Here is a tiny trained network, its code and every weight. The questions are about switching its units off for an input and a class, where a switched-off unit gives its printed mean instead of its output.

import numpy as np


def w(rows, s, z=0):
    codes = np.array(rows[::2]) - 128.0
    scale = np.full(codes.shape[1], s)
    scale[-1] = z or s
    return codes * scale


def norm(h):
    return h / np.sqrt((h * h).mean(-1, keepdims=True) + 1e-5)


def f(y):
    return np.maximum(y, 0)


def log_softmax(a):
    a = a - a.max(-1, keepdims=True)
    return a - np.log(np.exp(a).sum(-1, keepdims=True))


def net(x, mask):
    res = np.array(x, float).reshape(1, 2) / 4 @ E
    u = 0
    for l in range(2):
        y = f(norm(res) @ A[l][:, :-1].T + A[l][:, -1])
        res = res + np.where(mask[u : u + 11], y, B[l][:, -1]) @ B[l][:, :-1]
        u += 11
    return log_softmax(norm(res)[-1] @ U[:, :-1].T + U[:, -1])


A, B = {}, {}
E = w([
[205,196,239,13,174,64,70,148,66,64,85],'x0',
[36,42,202,76,73,65,255,179,52,63,202],'x1',
],0.0063)
A[0] = w([
[29,96,95,121,29,194,194,127,176,106,179,65],'L0N0',
[126,128,122,115,138,119,160,98,120,120,183,89],'L0N1',
[48,63,180,164,66,128,179,98,107,99,221,75],'L0N2',
[119,119,75,220,97,185,99,104,175,130,107,143],'L0N3',
[79,19,104,159,73,139,250,136,142,147,153,6],'L0N4',
[57,50,119,175,38,166,188,160,56,125,254,108],'L0N5',
[158,135,174,104,86,95,135,170,113,151,168,118],'L0N6',
[82,136,136,70,109,52,176,173,71,109,133,21],'L0N7',
[100,129,158,89,121,110,85,130,135,133,129,42],'L0N8',
[160,136,159,81,140,83,118,125,128,54,154,42],'L0N9',
[13,90,110,152,62,148,243,148,130,164,189,109],'L0N10',
],0.0077,0.0019)
B[0] = w([
[59,175,113,98,49,31,20,149,105,66,148,217],'L0N0',
[63,85,74,131,133,125,97,112,214,124,119,147],'L0N1',
[209,186,35,71,67,185,163,99,59,72,100,222],'L0N2',
[151,53,226,142,186,137,197,184,188,180,66,193],'L0N3',
[73,103,72,22,79,113,75,218,26,51,150,229],'L0N4',
[176,204,122,110,189,220,215,135,105,121,99,247],'L0N5',
[67,138,102,159,115,190,131,163,178,118,105,161],'L0N6',
[132,14,200,117,80,82,121,179,217,138,94,192],'L0N7',
[110,98,117,206,52,104,125,145,138,220,150,143],'L0N8',
[109,115,130,200,147,83,142,103,116,114,204,172],'L0N9',
[109,125,3,51,157,45,43,194,65,20,131,243],'L0N10',
],0.0063,0.014)
A[1] = w([
[131,73,216,112,114,92,149,125,124,75,159,16],'L1N0',
[134,122,194,133,64,108,172,141,76,123,119,48],'L1N1',
[154,145,83,120,99,106,58,123,132,138,82,251],'L1N2',
[211,126,168,136,166,191,254,84,154,200,112,39],'L1N3',
[146,67,103,86,117,103,158,179,104,86,44,188],'L1N4',
[150,157,214,130,48,134,176,141,171,101,164,13],'L1N5',
[78,129,170,87,109,161,81,128,108,138,192,54],'L1N6',
[143,144,161,117,140,198,165,62,171,193,75,59],'L1N7',
[146,152,132,113,141,130,130,14,147,119,191,26],'L1N8',
[150,171,88,125,102,133,88,133,43,106,177,145],'L1N9',
[163,203,120,187,117,101,147,37,59,110,163,22],'L1N10',
],0.0077,0.0019)
B[1] = w([
[77,187,193,160,236,163,112,157,203,106,193,179],'L1N0',
[95,146,139,153,182,109,151,148,154,199,179,160],'L1N1',
[80,31,144,171,64,108,164,130,103,127,173,206],'L1N2',
[156,209,157,19,135,223,206,40,165,64,49,171],'L1N3',
[160,133,123,180,137,153,93,49,144,219,127,254],'L1N4',
[130,140,204,202,173,118,134,99,116,94,161,160],'L1N5',
[148,143,107,147,114,125,126,195,148,129,128,137],'L1N6',
[40,148,128,88,125,153,214,83,122,90,100,171],'L1N7',
[120,39,88,122,122,82,125,103,139,239,122,134],'L1N8',
[174,254,125,75,100,130,152,76,115,117,166,215],'L1N9',
[221,99,107,154,72,95,93,114,39,156,122,144],'L1N10',
],0.0077,0.0096)
U = w([
[116,126,157,116,177,197,188,61,178,149,5,165],'0',
[99,130,224,207,239,94,148,163,166,111,216,116],'1',
[203,124,145,151,90,53,72,68,29,171,114,134],'2',
[68,16,55,188,149,123,64,186,156,210,70,4],'3',
[107,133,34,12,91,107,152,206,41,48,149,238],'4',
],0.011,0.002)

Each question gives the input, the list of numbers given to net, and the class t.
The units are the neurons (one row each of A and B). Each row of codes is followed by its name. A weight is (code - 128) times the scale printed after its matrix; where a second scale follows, it is the last column's (A, B and U).
mask holds one flag per neuron, layer by layer. A switched-off neuron (its flag False) gives its mean, the last column of its row in B, instead of its output. The means were averaged over made-up inputs and are rounded, as every weight is.
A unit's drop is (log p(t) with every unit on - log p(t) with that unit switched off) / (log p(t) with every unit on - log p(t) with every unit switched off).
The circuit of an input: a set's keep is (log p(t) with only the set's units on - log p(t) with every unit switched off) / (log p(t) with every unit on - log p(t) with every unit switched off). Starting from the 12 units with the biggest drops (on a tie, the unit counted first), units are removed one at a time, each time the one whose removal leaves the highest keep (on an exact tie, the one counted first), for as long as the keep stays at least 0.8.
circuit, biggest first: the units of the circuit, biggest drop first
k most important neurons: the k neurons with the biggest drops, biggest first
top k neurons in layer l: the k neurons of layer l with the biggest drops, biggest first
drop of u: that unit's drop, to one decimal
input [4,-6], class 0: most important neuron : (L0N0)
input [3,-8], class 0: top 2 neurons in layer 0 : (L0N10; L0N4)
input [2,3], class 1: top 3 neurons in layer 0 : (L0N7; L0N10; L0N4)
input [5,-2], class 2: circuit, biggest first : (L0N5; L0N4; L0N10)
input [2,-1], class 2: 4 most important neurons : (L0N7; L0N3; L0N5; L0N4)
input [-8,-5], class 3: 2 most important neurons : (L0N5; L0N3)
input [7,-3], class 2: top 3 neurons in layer 0 : (L0N7; L0N3; L0N5)
input [4,-5], class 2: 2 most important neurons : (L0N3; L0N5)
input [3,-2], class 2: 2 most important neurons : (L0N3; L0N7)
input [8,-3], class 2: 2 most important neurons : (L0N7; L0N3)
input [-5,-2], class 3: 3 most important neurons : (L0N3; L0N2; L1N4)
input [3,-3], class 2: top 2 neurons in layer 0 : (L0N3; L0N5)
input [-5,-4], class 0: top 3 neurons in layer 0 : (L0N3; L0N10; L0N4)
input [1,-7], class 0: circuit, biggest first : (L0N10)
input [6,-1], class 1: 3 most important neurons : (L0N2; L0N5; L0N10)
input [5,-7], class 2: 2 most important neurons : (L0N3; L0N5)
input [-8,-6], class 3: 3 most important neurons : (L0N5; L0N2; L1N9)
input [-4,-8], class 0: drop of L0N10 : 0.1
input [8,8], class 1: drop of L0N3 : 0.0
input [7,-6], class 2: drop of L0N5 : 0.6
